Each row has a name. Each question is about the rows just above it.

Lir: -15 43 -16 -3 31 -23 3 1 -63
figi: -68 -19 -58 34 -8 24 -1 -41 5
Tavur: -10 -56 30 -78 7 41 5 27 -26
Geru: -60 -56 36 15 -32 27 7 -23 24
Lin: -23 17 -7 -6 23 -81 -1 25 -10
Seg: 75 35 -3 12 -11 -1 -10 67 -13
karo: 62 16 -7 -6 -17 24 2 26 53
mut: -18 3 33 70 64 -11 0 -43 10
Mag: 59 39 -41 43 41 -12 23 -2 40
kupil: -10 -56 30 -78 7 -16 -25 35 -20
seli: -67 -14 10 -2 31 -23 5 -51 -49
After 16 -7 -6, its row goes on with
-17 24 2 26 53
After -2 31 -23, its row goes on with
5 -51 -49
Go on from 43 41 -12 23 -2 to the end of its row.
40

Seg: 5 98 -17 -68 21 -20 6 3 -11 -23 29 6 57 -66 27 18 -36 47 -15 44 -16 -9
 25 -3 -28 8 -1 -2 -20 1 0 17 0 5 -14 -22 -5 -15 12
figi: 5 98 -17 -68 21 -20 2 3 -11 -23 29 6 57 -66 27 18 -36 47 -15 44 -18 -31
 -11 -21 43 -27 13 -11 -50 1 -82 16 11 38 -56 -27 19 5 11
Geru: 5 98 -17 -68 21 -20 6 3 -12 -23 29 5 57 -66 27 18 -36 47 -15 44 -18 -31
 -11 -21 43 -27 13 -11 -50 1 -82 16 11 38 -56 -27 19 5 11
After 8 -1 -2, its row goes on with
-20 1 0 17 0 5 -14 -22 -5 -15 12
After 6 3 -11 -23, its row goes on with
29 6 57 -66 27 18 -36 47 -15 44 -16 -9 25 -3 -28 8 -1 -2 -20 1 0 17 0 5
 -14 -22 -5 -15 12
Go on from 3 -12 -23 29 to the end of its row.
5 57 -66 27 18 -36 47 -15 44 -18 -31 -11 -21 43 -27 13 -11 -50 1 -82 16
 11 38 -56 -27 19 5 11

figi: 34 -4 -25 65 22 47 8 -29 -55 65 -28 -12 -33 -53 0 24 67 5 24 74 -34 62
 31 -37 -29 1 -3 72 2 51 58 -19
Lin: 21 -10 25 42 28 62 -20 -20 -24 34 -45 -10 -33 -30 -16 -14 2 24 -41 79 65
 35 47 37 -35 14 32 8 -30 11 5 25
mut: -42 57 43 63 42 -18 11 57 -43 -27 -50 65 5 -20 -3 -13 31 13 24 49 30 72
 -4 45 55 -27 -49 10 70 -4 -6 -25
seli: -43 57 46 58 41 -20 10 59 -37 -31 -46 66 8 -15 -2 -14 26 14 22 44 34 67
 -5 49 58 -25 -47 4 69 -8 -10 -22
kupil: 28 -17 23 22 20 62 -18 -22 -2 34 -24 -16 -23 -13 -9 -10 -10 24 -44 60 67
 14 46 37 -36 23 46 0 -40 9 2 37
Mag: 55 -28 -19 -40 -11 46 7 -35 29 -20 -47 -36 -1 13 15 28 9 9 -2 7 -7 -17
 31 -22 -36 35 52 26 -38 31 33 30
Geru: 51 -26 -8 -32 -12 36 7 -24 57 37 56 -31 15 39 20 24 -13 12 -9 -18 10 -41
 26 -6 -24 43 63 3 -40 17 17 45
Lir: 19 1 8 -39 -11 -4 16 13 63 -2 59 1 37 54 24 18 -19 8 9 -44 8 -40 0 10 16
 27 34 -14 -3 -1 -2 32
Seg: -36 52 35 64 40 -14 12 57 -44 -19 -47 59 2 -24 -2 -8 37 11 28 50 19 72
 -3 35 49 -26 -48 17 67 2 2 -27
The rest of the row after 57 -43:
-27 -50 65 5 -20 -3 -13 31 13 24 49 30 72 -4 45 55 -27 -49 10 70 -4 -6
 -25
The rest of the row after -39 -11:
-4 16 13 63 -2 59 1 37 54 24 18 -19 8 9 -44 8 -40 0 10 16 27 34 -14 -3
 -1 -2 32
The rest of the row after -19 -47:
59 2 -24 -2 -8 37 11 28 50 19 72 -3 35 49 -26 -48 17 67 2 2 -27
Go on from -9 -18 10 to the end of its row.
-41 26 -6 -24 43 63 3 -40 17 17 45

